Below are the code and all the weights of a small trained network. Each question names an input and a target symbol and asks about switching units off, where a switched-off unit gives its printed mean instead of its output.

import numpy as np


def w(rows, s, z=0):
    codes = np.array(rows[::2]) - 128.0
    scale = np.full(codes.shape[1], s)
    scale[-1] = z or s
    return codes * scale


def norm(h):
    return h / np.sqrt((h * h).mean(-1, keepdims=True) + 1e-5)


def f(y):
    return y / 2 * (1 + np.tanh(0.7978845608 * (y + 0.044715 * y**3)))


def softmax(a):
    e = np.exp(a - a.max(-1, keepdims=True))
    return e / e.sum(-1, keepdims=True)


def log_softmax(a):
    a = a - a.max(-1, keepdims=True)
    return a - np.log(np.exp(a).sum(-1, keepdims=True))


def net(x, mask):
    ids = ['ΓΔΣΦΩεμπψ'.index(c) for c in x.split()]
    T = len(ids)
    res = E[ids] + P[:T]
    u = 0
    for l in range(2):
        r = norm(res)
        for j in range(3):
            rows = slice(3 * j, 3 * j + 3)
            q, k, v = (r @ M[l][rows].T for M in (Q, K, V))
            z = softmax(np.where(np.tri(T) > 0, q @ k.T / 3**0.5, -1e9)) @ v
            o = O[l][rows]
            res = res + np.where(mask[u + j], z, o[:, -1]) @ o[:, :-1]
        u += 3
        y = f(norm(res) @ A[l][:, :-1].T + A[l][:, -1])
        res = res + np.where(mask[u : u + 8], y, B[l][:, -1]) @ B[l][:, :-1]
        u += 8
    return log_softmax(norm(res)[-1] @ U[:, :-1].T + U[:, -1])


Q, K, V, O, A, B = {}, {}, {}, {}, {}, {}
E = w([
[190,182,172,129,120,125,104],'Γ',
[39,124,104,211,107,89,113],'Δ',
[157,146,103,252,38,107,141],'Σ',
[94,158,113,43,78,100,170],'Φ',
[177,123,137,156,166,197,87],'Ω',
[55,187,182,143,112,156,86],'ε',
[160,95,139,25,51,175,118],'μ',
[133,82,35,102,97,126,121],'π',
[89,184,149,177,174,244,136],'ψ',
],0.021)
P = w([
[102,52,176,126,215,98,182],'0',
[133,131,127,199,32,229,63],'1',
[119,163,166,89,109,96,130],'2',
[143,127,108,121,159,125,111],'3',
[132,119,126,165,31,247,74],'4',
[120,194,143,80,114,102,124],'5',
[147,142,86,109,166,141,123],'6',
[131,116,146,179,3,229,88],'7',
[125,218,128,75,111,101,116],'8',
],0.031)
Q[0] = w([
[190,79,88,146,91,159,142],'0.h0',
[112,114,131,241,18,163,142],'0.h0',
[162,109,182,89,61,101,160],'0.h0',
[2,128,110,113,201,91,201],'0.h1',
[107,145,186,103,109,90,105],'0.h1',
[66,150,65,100,123,100,116],'0.h1',
[159,159,52,114,176,57,124],'0.h2',
[186,112,113,86,126,196,130],'0.h2',
[151,173,154,108,213,141,136],'0.h2',
],0.062)
K[0] = w([
[177,42,112,131,141,165,161],'0.h0',
[53,36,211,214,149,107,152],'0.h0',
[135,97,199,106,79,91,157],'0.h0',
[167,172,67,166,5,224,37],'0.h1',
[155,86,173,154,71,104,122],'0.h1',
[89,86,33,118,97,111,54],'0.h1',
[149,172,1,127,100,130,81],'0.h2',
[168,101,125,76,143,184,228],'0.h2',
[113,174,126,99,152,234,79],'0.h2',
],0.057)
V[0] = w([
[89,31,45,104,152,135,64],'0.h0',
[106,96,132,214,188,249,139],'0.h0',
[5,148,163,160,124,128,202],'0.h0',
[106,174,96,127,112,117,49],'0.h1',
[123,141,130,104,96,138,120],'0.h1',
[125,139,153,103,82,123,100],'0.h1',
[210,95,67,178,125,96,128],'0.h2',
[75,194,96,170,92,19,187],'0.h2',
[140,176,119,192,101,120,63],'0.h2',
],0.025)
O[0] = w([
[147,24,110,122,103,52,95,100],'0.h0',
[109,82,163,249,39,110,158,136],'0.h0',
[76,182,55,205,78,56,117,184],'0.h0',
[93,117,115,137,170,59,78,4],'0.h1',
[96,137,135,122,142,109,132,83],'0.h1',
[95,148,169,126,169,103,128,76],'0.h1',
[183,141,58,123,148,130,226,73],'0.h2',
[173,135,34,194,86,25,66,91],'0.h2',
[181,163,160,214,57,52,209,78],'0.h2',
],0.017,0.019)
A[0] = w([
[123,2,136,130,200,93,179,52],'0.n0',
[66,131,150,185,182,63,140,64],'0.n1',
[61,132,102,93,187,51,131,53],'0.n2',
[136,55,56,166,225,89,204,91],'0.n3',
[143,216,162,108,170,117,120,43],'0.n4',
[140,106,171,126,203,147,157,141],'0.n5',
[92,138,130,48,171,72,142,95],'0.n6',
[104,60,178,167,141,118,173,2],'0.n7',
],0.045,0.0068)
B[0] = w([
[248,152,49,92,68,156,45,175],'0.n0',
[143,151,178,70,155,154,19,213],'0.n1',
[93,31,61,176,77,55,182,203],'0.n2',
[1,164,194,112,72,190,194,165],'0.n3',
[87,148,210,94,133,125,189,253],'0.n4',
[104,89,118,184,104,41,121,242],'0.n5',
[152,163,57,106,40,177,152,217],'0.n6',
[126,192,100,171,173,129,209,195],'0.n7',
],0.046,0.014)
Q[1] = w([
[63,120,56,133,102,193,106],'1.h0',
[215,128,117,81,105,180,177],'1.h0',
[183,137,120,181,142,105,253],'1.h0',
[88,143,159,60,100,5,174],'1.h1',
[111,120,119,134,84,126,69],'1.h1',
[62,118,141,141,95,122,97],'1.h1',
[63,138,133,138,199,63,96],'1.h2',
[193,161,146,150,55,196,136],'1.h2',
[134,49,118,160,154,162,34],'1.h2',
],0.058)
K[1] = w([
[2,98,132,105,104,197,136],'1.h0',
[222,114,98,73,80,150,177],'1.h0',
[166,204,60,162,58,63,235],'1.h0',
[100,166,242,40,120,48,170],'1.h1',
[60,154,115,87,87,178,112],'1.h1',
[49,100,125,106,129,186,111],'1.h1',
[108,175,201,190,249,113,160],'1.h2',
[170,116,63,142,35,131,91],'1.h2',
[142,99,188,202,102,191,39],'1.h2',
],0.048)
V[1] = w([
[48,140,157,132,115,150,140],'1.h0',
[93,72,184,125,116,61,3],'1.h0',
[61,77,45,95,135,87,200],'1.h0',
[191,87,200,168,75,118,136],'1.h1',
[112,37,208,112,78,146,140],'1.h1',
[202,118,71,140,148,212,140],'1.h1',
[102,202,112,90,158,149,115],'1.h2',
[108,129,174,110,132,80,71],'1.h2',
[184,159,205,94,125,114,92],'1.h2',
],0.021)
O[1] = w([
[155,76,126,133,126,201,127,203],'1.h0',
[44,83,95,70,168,102,195,91],'1.h0',
[132,100,106,250,148,129,104,108],'1.h0',
[116,100,147,49,118,96,154,166],'1.h1',
[141,101,134,63,63,166,164,254],'1.h1',
[206,165,164,113,158,105,93,84],'1.h1',
[169,131,176,121,113,180,106,119],'1.h2',
[134,101,102,158,151,173,133,48],'1.h2',
[142,123,104,167,170,163,86,42],'1.h2',
],0.017,0.0081)
A[1] = w([
[118,157,137,103,235,121,47,73],'1.n0',
[172,76,119,75,151,53,70,36],'1.n1',
[120,1,181,134,206,123,166,48],'1.n2',
[170,92,92,97,135,102,95,2],'1.n3',
[130,181,175,114,124,111,110,230],'1.n4',
[169,104,97,136,99,86,102,133],'1.n5',
[139,158,139,168,96,142,143,147],'1.n6',
[128,181,179,161,202,129,170,33],'1.n7',
],0.057,0.01)
B[1] = w([
[127,153,169,226,184,222,157,186],'1.n0',
[156,146,105,164,111,3,51,168],'1.n1',
[110,42,236,44,115,130,188,179],'1.n2',
[48,135,162,132,109,105,104,163],'1.n3',
[122,91,86,98,107,176,132,232],'1.n4',
[176,101,112,140,184,124,156,212],'1.n5',
[138,151,129,94,124,81,149,255],'1.n6',
[44,134,92,58,170,141,124,204],'1.n7',
],0.066,0.022)
U = w([
[108,196,93,76,216,102,162,85],'Γ',
[149,139,164,124,135,80,36,233],'Δ',
[244,145,143,120,202,105,189,183],'Σ',
[134,222,209,171,66,103,184,83],'Φ',
[167,37,237,115,144,115,161,140],'Ω',
[42,104,131,161,34,150,69,32],'ε',
[229,138,126,83,59,194,75,125],'μ',
[140,26,40,160,132,148,181,39],'π',
[149,146,156,206,149,189,130,254],'ψ',
],0.011,0.0054)

Each question gives the input, a string of symbols that net reads in full, and the target symbol t.
The units are the heads (3 rows each of Q, K, V and O) and the neurons (one row each of A and B). Each row of codes is followed by its name. A weight is (code - 128) times the scale printed after its matrix; where a second scale follows, it is the last column's (O, A, B and U).
mask holds one flag per unit, layer by layer, with each layer's heads first. A switched-off unit (its flag False) gives its mean, the last column of its rows in O or B, instead of its output. The means were averaged over made-up inputs and are rounded, as every weight is.
A unit's drop is (log p(t) with every unit on - log p(t) with that unit switched off) / (log p(t) with every unit on - log p(t) with every unit switched off).
The circuit of an input: a set's keep is (log p(t) with only the set's units on - log p(t) with every unit switched off) / (log p(t) with every unit on - log p(t) with every unit switched off). Starting from the 12 units with the biggest drops (on a tie, the unit counted first), units are removed one at a time, each time the one whose removal leaves the highest keep (on an exact tie, the one counted first), for as long as the keep stays at least 0.8.
units of the circuit, in order: the units of the circuit, biggest drop first
most important unit: the unit with the biggest drop
top k neurons: the k neurons with the biggest drops, biggest first
top k neurons in layer l: the k neurons of layer l with the biggest drops, biggest first
which heads matter: for each layer, one digit per head in row order, 1 if its drop is at least 0.15 and else 0, layers parted by /
input Σ Ω Γ ψ Δ ψ π ε, target Σ: top neuron in layer 0 => 0.n4
input μ Φ Φ μ Ω, target Ω: which heads matter => 001 / 000
input μ Φ Γ μ μ Ω, target Ω: which heads matter => 101 / 010
input μ Φ Σ Σ ε Ω π μ, target Ω: top 2 neurons => 1.n2, 0.n6
input Δ Ω Φ Γ, target Ω: units of the circuit, in order => 0.h0, 0.n5
input π μ ε, target ε: top 3 neurons => 0.n2, 0.n1, 0.n6
input ε Φ Ω Γ ψ Γ π π, target ε: units of the circuit, in order => 0.h2, 0.h0
input ε μ μ ψ μ, target ε: which heads matter => 101 / 100
input ε Ω ε ψ, target Γ: which heads matter => 100 / 000
input Φ μ ψ ε Δ Φ μ, target Δ: units of the circuit, in order => 0.h0, 0.n5, 1.n1
input Δ ε μ Φ, target π: units of the circuit, in order => 0.n2, 0.h1
input ψ Γ Γ μ Γ Σ Σ Ω Φ, target Φ: units of the circuit, in order => 0.h2, 0.n3
input Δ Δ Γ Ω ε Σ μ ψ Φ, target Φ: top 2 neurons => 0.n4, 0.n6
input Φ Δ Γ ε Δ Δ, target Δ: top 3 neurons => 0.n1, 1.n1, 0.n2
input Ω ψ ψ μ Γ Φ μ Ω, target Γ: top 2 neurons in layer 0 => 0.n7, 0.n0
input Γ ψ Γ ψ ε π μ Σ, target μ: most important unit => 0.h2
input ψ ε μ, target μ: units of the circuit, in order => 0.n6, 0.h0, 1.h0
input Φ Φ μ ψ Δ, target ψ: which heads matter => 011 / 000
input Δ μ Φ π, target μ: units of the circuit, in order => 0.n0, 0.h0
input Ω π π ψ ε Σ Σ, target Φ: units of the circuit, in order => 0.h2, 0.n3
input Γ Φ Γ Φ ε ψ ε, target ψ: which heads matter => 111 / 000
input Σ Φ ψ, target ψ: which heads matter => 110 / 000
input π π Ω Δ Γ Ω μ Φ, target Δ: which heads matter => 101 / 000
input ψ Φ π π ψ ε Γ ψ, target Φ: which heads matter => 110 / 000
input Φ μ Δ π Ω, target ψ: which heads matter => 001 / 000
input Σ μ π Γ Γ π ε μ, target Σ: top neuron => 1.n5
input Φ Ω π Γ ε Ω π, target μ: top 2 neurons => 0.n0, 0.n3
